Below is a small trained network, with its code and all its weights. Each question gives an input and a class and asks what happens when units are switched off, that is, made to give their printed mean instead of their output.

import numpy as np


def w(rows, s, z=0):
    codes = np.array(rows[::2]) - 128.0
    scale = np.full(codes.shape[1], s)
    scale[-1] = z or s
    return codes * scale


def f(y):
    return y / 2 * (1 + np.tanh(0.7978845608 * (y + 0.044715 * y**3)))


def log_softmax(a):
    a = a - a.max(-1, keepdims=True)
    return a - np.log(np.exp(a).sum(-1, keepdims=True))


def net(x, mask):
    res = np.array(x, float).reshape(1, 4) / 4 @ E
    y = f(res @ A[0][:, :-1].T + A[0][:, -1])
    res = res + np.where(mask, y, B[0][:, -1]) @ B[0][:, :-1]
    return log_softmax(res[-1] @ U[:, :-1].T + U[:, -1])


A, B = {}, {}
E = w([
[142,198,131,153,57,18,156],'x0',
[29,192,141,201,114,181,108],'x1',
[75,117,92,43,39,141,117],'x2',
[92,134,254,72,144,117,168],'x3',
],0.0092)
A[0] = w([
[122,108,112,100,172,186,130,60],'neuron 0',
[124,202,126,147,71,67,141,76],'neuron 1',
[163,105,74,181,103,128,69,49],'neuron 2',
[63,192,168,198,102,166,94,103],'neuron 3',
[96,114,83,72,62,132,100,73],'neuron 4',
[112,145,217,75,142,118,163,59],'neuron 5',
[91,139,145,175,103,159,118,56],'neuron 6',
[70,107,83,67,70,139,153,59],'neuron 7',
[175,110,113,81,145,98,133,79],'neuron 8',
[208,100,121,80,132,112,155,80],'neuron 9',
[144,151,134,150,90,87,134,55],'neuron 10',
[202,68,117,72,125,93,139,100],'neuron 11',
[197,70,131,98,120,100,131,78],'neuron 12',
[142,110,129,117,195,211,102,88],'neuron 13',
[116,133,137,90,101,119,89,59],'neuron 14',
[91,65,142,139,169,202,100,91],'neuron 15',
[206,134,176,199,176,136,130,89],'neuron 16',
[182,59,130,98,133,78,132,49],'neuron 17',
[160,148,178,195,196,114,174,71],'neuron 18',
[117,78,141,115,177,170,91,97],'neuron 19',
[164,113,53,184,103,137,100,51],'neuron 20',
[142,98,145,122,135,173,83,63],'neuron 21',
[166,115,43,179,102,131,81,24],'neuron 22',
[145,141,126,106,141,169,122,53],'neuron 23',
[89,165,137,170,112,174,135,39],'neuron 24',
[107,144,92,54,59,166,127,63],'neuron 25',
[181,91,121,96,146,111,152,77],'neuron 26',
[55,194,128,178,118,183,111,56],'neuron 27',
[104,97,225,114,157,92,155,82],'neuron 28',
[80,113,123,46,58,107,81,67],'neuron 29',
[143,151,133,139,102,102,127,51],'neuron 30',
[174,143,107,199,221,92,103,75],'neuron 31',
[61,181,124,167,125,168,107,71],'neuron 32',
[155,188,127,133,98,95,148,35],'neuron 33',
[171,139,156,191,180,118,134,61],'neuron 34',
[122,70,136,108,143,213,95,105],'neuron 35',
[117,76,137,109,169,187,111,71],'neuron 36',
[161,139,11,175,134,139,79,98],'neuron 37',
[117,84,134,127,147,184,107,78],'neuron 38',
[120,145,123,123,156,116,114,246],'neuron 39',
[124,111,135,152,111,92,110,52],'neuron 40',
[84,141,225,105,137,135,168,62],'neuron 41',
[134,204,145,157,94,31,134,93],'neuron 42',
[171,205,126,146,79,58,155,93],'neuron 43',
[127,146,226,88,134,135,150,48],'neuron 44',
[127,162,146,161,80,43,142,84],'neuron 45',
],0.013,0.011)
B[0] = w([
[163,85,105,180,97,118,185,158],'neuron 0',
[166,50,81,158,117,124,159,216],'neuron 1',
[141,187,157,60,101,203,221,168],'neuron 2',
[219,192,139,139,233,61,64,248],'neuron 3',
[65,117,206,164,90,167,96,204],'neuron 4',
[122,196,88,52,99,239,199,200],'neuron 5',
[176,156,145,167,164,116,117,153],'neuron 6',
[79,126,216,210,69,182,90,202],'neuron 7',
[152,166,134,170,188,119,116,164],'neuron 8',
[198,188,149,163,221,83,96,185],'neuron 9',
[130,85,122,160,136,139,168,149],'neuron 10',
[195,194,130,163,204,93,64,215],'neuron 11',
[203,191,143,164,192,81,92,180],'neuron 12',
[151,19,88,159,105,91,183,203],'neuron 13',
[149,163,169,200,65,171,166,135],'neuron 14',
[144,71,81,151,140,109,153,214],'neuron 15',
[65,111,175,170,61,149,51,202],'neuron 16',
[214,175,162,177,205,112,116,172],'neuron 17',
[49,122,239,168,13,178,54,198],'neuron 18',
[128,81,70,167,112,113,157,186],'neuron 19',
[120,191,133,52,106,213,213,180],'neuron 20',
[162,92,126,183,109,154,183,141],'neuron 21',
[125,193,129,83,101,178,203,179],'neuron 22',
[194,129,158,199,72,158,202,119],'neuron 23',
[205,169,172,206,187,114,127,159],'neuron 24',
[64,115,223,195,62,168,79,203],'neuron 25',
[170,173,135,173,168,95,103,163],'neuron 26',
[238,202,165,154,206,65,92,215],'neuron 27',
[108,188,95,43,94,204,187,201],'neuron 28',
[86,123,202,208,64,195,80,223],'neuron 29',
[159,110,135,177,109,172,167,129],'neuron 30',
[51,133,200,173,45,171,83,205],'neuron 31',
[217,190,158,149,201,69,92,200],'neuron 32',
[167,77,123,173,100,132,178,150],'neuron 33',
[68,115,238,188,66,166,79,174],'neuron 34',
[140,69,53,183,113,92,169,214],'neuron 35',
[152,79,87,157,96,112,160,181],'neuron 36',
[82,198,99,1,100,225,215,236],'neuron 37',
[159,85,96,159,113,119,164,166],'neuron 38',
[84,114,72,67,153,77,64,255],'neuron 39',
[161,142,154,212,97,177,196,117],'neuron 40',
[106,209,83,69,124,200,199,208],'neuron 41',
[148,21,28,192,124,120,177,240],'neuron 42',
[126,45,56,158,145,114,168,232],'neuron 43',
[123,183,105,52,109,222,205,187],'neuron 44',
[156,51,52,155,116,103,161,213],'neuron 45',
],0.0094,0.0091)
U = w([
[161,26,60,170,141,124,178,124],'0',
[200,189,136,158,212,109,96,123],'1',
[119,189,106,62,122,176,202,120],'2',
[78,106,194,185,88,154,82,112],'3',
[37,62,49,6,197,49,26,250],'4',
[131,101,173,91,142,72,174,92],'5',
[130,107,170,102,139,75,176,98],'6',
],0.013,0.016)

Each question gives the input, the list of numbers given to net, and the class t.
The units are the neurons (one row each of A and B). Each row of codes is followed by its name. A weight is (code - 128) times the scale printed after its matrix; where a second scale follows, it is the last column's (A, B and U).
mask holds one flag per neuron, in row order. A switched-off neuron (its flag False) gives its mean, the last column of its row in B, instead of its output. The means were averaged over made-up inputs and are rounded, as every weight is.
A unit's drop is (log p(t) with every unit on - log p(t) with that unit switched off) / (log p(t) with every unit on - log p(t) with every unit switched off).
The circuit of an input: a set's keep is (log p(t) with only the set's units on - log p(t) with every unit switched off) / (log p(t) with every unit on - log p(t) with every unit switched off). Starting from the 12 units with the biggest drops (on a tie, the unit counted first), units are removed one at a time, each time the one whose removal leaves the highest keep (on an exact tie, the one counted first), for as long as the keep stays at least 0.8.
units of the circuit, in order: the units of the circuit, biggest drop first
most important unit: the unit with the biggest drop
top k neurons: the k neurons with the biggest drops, biggest first
drop when u is switched off: that unit's drop, to one decimal
input [-7,0,-8,4], class 3: top 4 neurons => (neuron 18; neuron 16; neuron 34; neuron 31)
input [0,-5,5,1], class 1: most important unit => neuron 11
input [-6,-5,1,-7], class 2: top 2 neurons => (neuron 37; neuron 20)
input [-6,-4,7,1], class 3: top 4 neurons => (neuron 25; neuron 7; neuron 29; neuron 4)
input [-6,6,2,5], class 0: top 2 neurons => (neuron 35; neuron 13)
input [-8,8,-6,8], class 0: top 4 neurons => (neuron 13; neuron 15; neuron 35; neuron 19)
input [6,7,2,-2], class 1: top 3 neurons => (neuron 3; neuron 27; neuron 32)
input [-7,7,5,1], class 0: top 4 neurons => (neuron 35; neuron 13; neuron 15; neuron 36)
input [-7,5,6,-8], class 2: top 4 neurons => (neuron 37; neuron 20; neuron 22; neuron 2)
input [-7,7,-5,3], class 0: top 4 neurons => (neuron 13; neuron 15; neuron 35; neuron 19)
input [8,3,1,8], class 0: top 2 neurons => (neuron 42; neuron 45)
input [7,-2,8,6], class 3: top 2 neurons => (neuron 29; neuron 25)
input [6,-5,0,7], class 2: top 4 neurons => (neuron 5; neuron 28; neuron 44; neuron 41)
input [3,-6,7,3], class 3: top neuron => (neuron 29)
input [8,8,0,-3], class 0: top 2 neurons => (neuron 42; neuron 1)
input [4,-8,5,8], class 1: top 2 neurons => (neuron 11; neuron 9)
input [-5,8,8,-8], class 1: drop when neuron 8 is switched off => 0.0
input [-3,2,-2,2], class 4: drop when neuron 42 is switched off => 0.1
input [5,-2,-1,5], class 0: drop when neuron 45 is switched off => 0.9
input [0,-5,5,-7], class 2: units of the circuit, in order => (neuron 37)
input [-1,0,8,6], class 3: drop when neuron 29 is switched off => 0.5
